Here is a tiny trained network, its code and every weight. The questions are about switching its units off for an input and a class, where a switched-off unit gives its printed mean instead of its output.

import numpy as np


def w(rows, s, z=0):
    codes = np.array(rows[::2]) - 128.0
    scale = np.full(codes.shape[1], s)
    scale[-1] = z or s
    return codes * scale


def norm(h):
    return h / np.sqrt((h * h).mean(-1, keepdims=True) + 1e-5)


def f(y):
    return y / 2 * (1 + np.tanh(0.7978845608 * (y + 0.044715 * y**3)))


def log_softmax(a):
    a = a - a.max(-1, keepdims=True)
    return a - np.log(np.exp(a).sum(-1, keepdims=True))


def net(x, mask):
    res = np.array(x, float).reshape(1, 7) / 4 @ E
    u = 0
    for l in range(3):
        y = f(norm(res) @ A[l][:, :-1].T + A[l][:, -1])
        res = res + np.where(mask[u : u + 6], y, B[l][:, -1]) @ B[l][:, :-1]
        u += 6
    return log_softmax(norm(res)[-1] @ U[:, :-1].T + U[:, -1])


A, B = {}, {}
E = w([
[92,29,146,145],'x0',
[129,130,129,128],'x1',
[20,196,109,127],'x2',
[129,129,129,128],'x3',
[132,130,132,129],'x4',
[95,93,118,2],'x5',
[129,129,127,128],'x6',
],0.012)
A[0] = w([
[53,192,143,199,76],'0.n1',
[172,38,59,246,3],'0.n2',
[62,86,24,173,74],'0.n3',
[157,186,138,198,144],'0.n4',
[2,67,82,186,76],'0.n5',
[232,71,120,212,92],'0.n6',
],0.0079,0.0046)
B[0] = w([
[138,165,47,143,223],'0.n1',
[103,171,195,148,193],'0.n2',
[193,162,161,128,149],'0.n3',
[51,97,52,166,250],'0.n4',
[255,165,192,124,230],'0.n5',
[41,167,174,138,253],'0.n6',
],0.0099,0.0031)
A[1] = w([
[164,180,122,199,250],'1.n1',
[52,137,126,142,6],'1.n2',
[120,131,94,159,63],'1.n3',
[8,135,204,179,124],'1.n4',
[152,152,126,45,174],'1.n5',
[181,127,162,109,67],'1.n6',
],0.011,0.0026)
B[1] = w([
[201,60,85,100,253],'1.n1',
[156,152,156,130,141],'1.n2',
[195,120,83,97,138],'1.n3',
[189,121,146,113,220],'1.n4',
[43,117,245,106,190],'1.n5',
[108,146,124,89,135],'1.n6',
],0.012,0.0064)
A[2] = w([
[121,46,130,67,1],'2.n1',
[92,61,99,250,131],'2.n2',
[143,78,169,71,66],'2.n3',
[99,91,183,82,233],'2.n4',
[239,73,125,121,170],'2.n5',
[189,80,136,85,100],'2.n6',
],0.012,0.0037)
B[2] = w([
[219,94,74,122,155],'2.n1',
[91,164,162,35,184],'2.n2',
[161,133,98,156,181],'2.n3',
[193,164,149,105,238],'2.n4',
[2,114,112,175,255],'2.n5',
[123,149,80,130,173],'2.n6',
],0.013,0.0077)
U = w([
[57,113,76,228,255],'0',
[217,160,184,53,197],'1',
[146,225,27,175,26],'2',
[51,219,151,46,63],'3',
[100,62,225,202,96],'4',
[222,5,112,104,25],'5',
],0.019,0.0034)

Each question gives the input, the list of numbers given to net, and the class t.
The units are the neurons (one row each of A and B). Each row of codes is followed by its name. A weight is (code - 128) times the scale printed after its matrix; where a second scale follows, it is the last column's (A, B and U).
mask holds one flag per neuron, layer by layer. A switched-off neuron (its flag False) gives its mean, the last column of its row in B, instead of its output. The means were averaged over made-up inputs and are rounded, as every weight is.
A unit's drop is (log p(t) with every unit on - log p(t) with that unit switched off) / (log p(t) with every unit on - log p(t) with every unit switched off).
The circuit of an input: a set's keep is (log p(t) with only the set's units on - log p(t) with every unit switched off) / (log p(t) with every unit on - log p(t) with every unit switched off). Starting from the 12 units with the biggest drops (on a tie, the unit counted first), units are removed one at a time, each time the one whose removal leaves the highest keep (on an exact tie, the one counted first), for as long as the keep stays at least 0.8.
circuit, biggest first: the units of the circuit, biggest drop first
k most important neurons: the k neurons with the biggest drops, biggest first
k most important neurons of layer l: the k neurons of layer l with the biggest drops, biggest first
drop of u: that unit's drop, to one decimal
input [-2,-5,-5,3,-3,-6,-2], class 0: circuit, biggest first => [2.n5]
input [-6,4,0,4,8,-4,1], class 0: circuit, biggest first => [1.n1 2.n4 2.n5]
input [-2,-8,-8,-6,-8,2,-8], class 1: 2 most important neurons => [1.n1 0.n6]
input [0,0,-4,-7,-7,-6,4], class 0: 4 most important neurons of layer 1 => [1.n4 1.n5 1.n1 1.n3]
input [4,8,-6,4,-5,-5,0], class 4: 3 most important neurons of layer 0 => [0.n6 0.n2 0.n1]
input [-8,6,0,-5,4,-3,-2], class 0: circuit, biggest first => [1.n1 2.n4 2.n5 2.n2]
input [-3,8,0,6,-7,-7,0], class 0: circuit, biggest first => [1.n1 2.n5]
input [8,-1,8,-2,-5,1,4], class 1: 2 most important neurons => [1.n1 0.n4]
input [4,-5,1,1,-5,1,5], class 1: 3 most important neurons => [1.n1 1.n6 0.n4]
input [-2,-8,2,-5,7,0,-3], class 2: 2 most important neurons of layer 0 => [0.n5 0.n1]
input [1,0,-5,-1,3,-4,2], class 4: 3 most important neurons of layer 0 => [0.n6 0.n2 0.n1]
input [3,-3,-4,5,-4,-1,-5], class 4: 2 most important neurons => [1.n4 0.n6]
input [0,-1,-6,-5,-2,0,6], class 0: 2 most important neurons of layer 2 => [2.n5 2.n6]
input [4,4,7,-2,0,5,2], class 1: 2 most important neurons => [2.n5 2.n4]
input [8,8,-7,-8,-3,0,6], class 4: 4 most important neurons => [1.n1 2.n5 0.n2 0.n6]
input [3,8,6,-3,-1,1,-5], class 1: most important neuron of layer 1 => [1.n5]
input [2,-7,7,7,-5,8,-1], class 1: 2 most important neurons of layer 2 => [2.n5 2.n4]
input [-5,-8,-4,8,0,0,-8], class 0: 2 most important neurons => [1.n1 2.n5]
input [1,4,3,5,2,8,8], class 1: 3 most important neurons => [2.n5 2.n4 2.n1]
input [4,-7,5,0,5,6,5], class 1: most important neuron => [2.n5]
input [4,-5,7,-3,-2,7,-5], class 1: drop of 2.n4 => 0.2
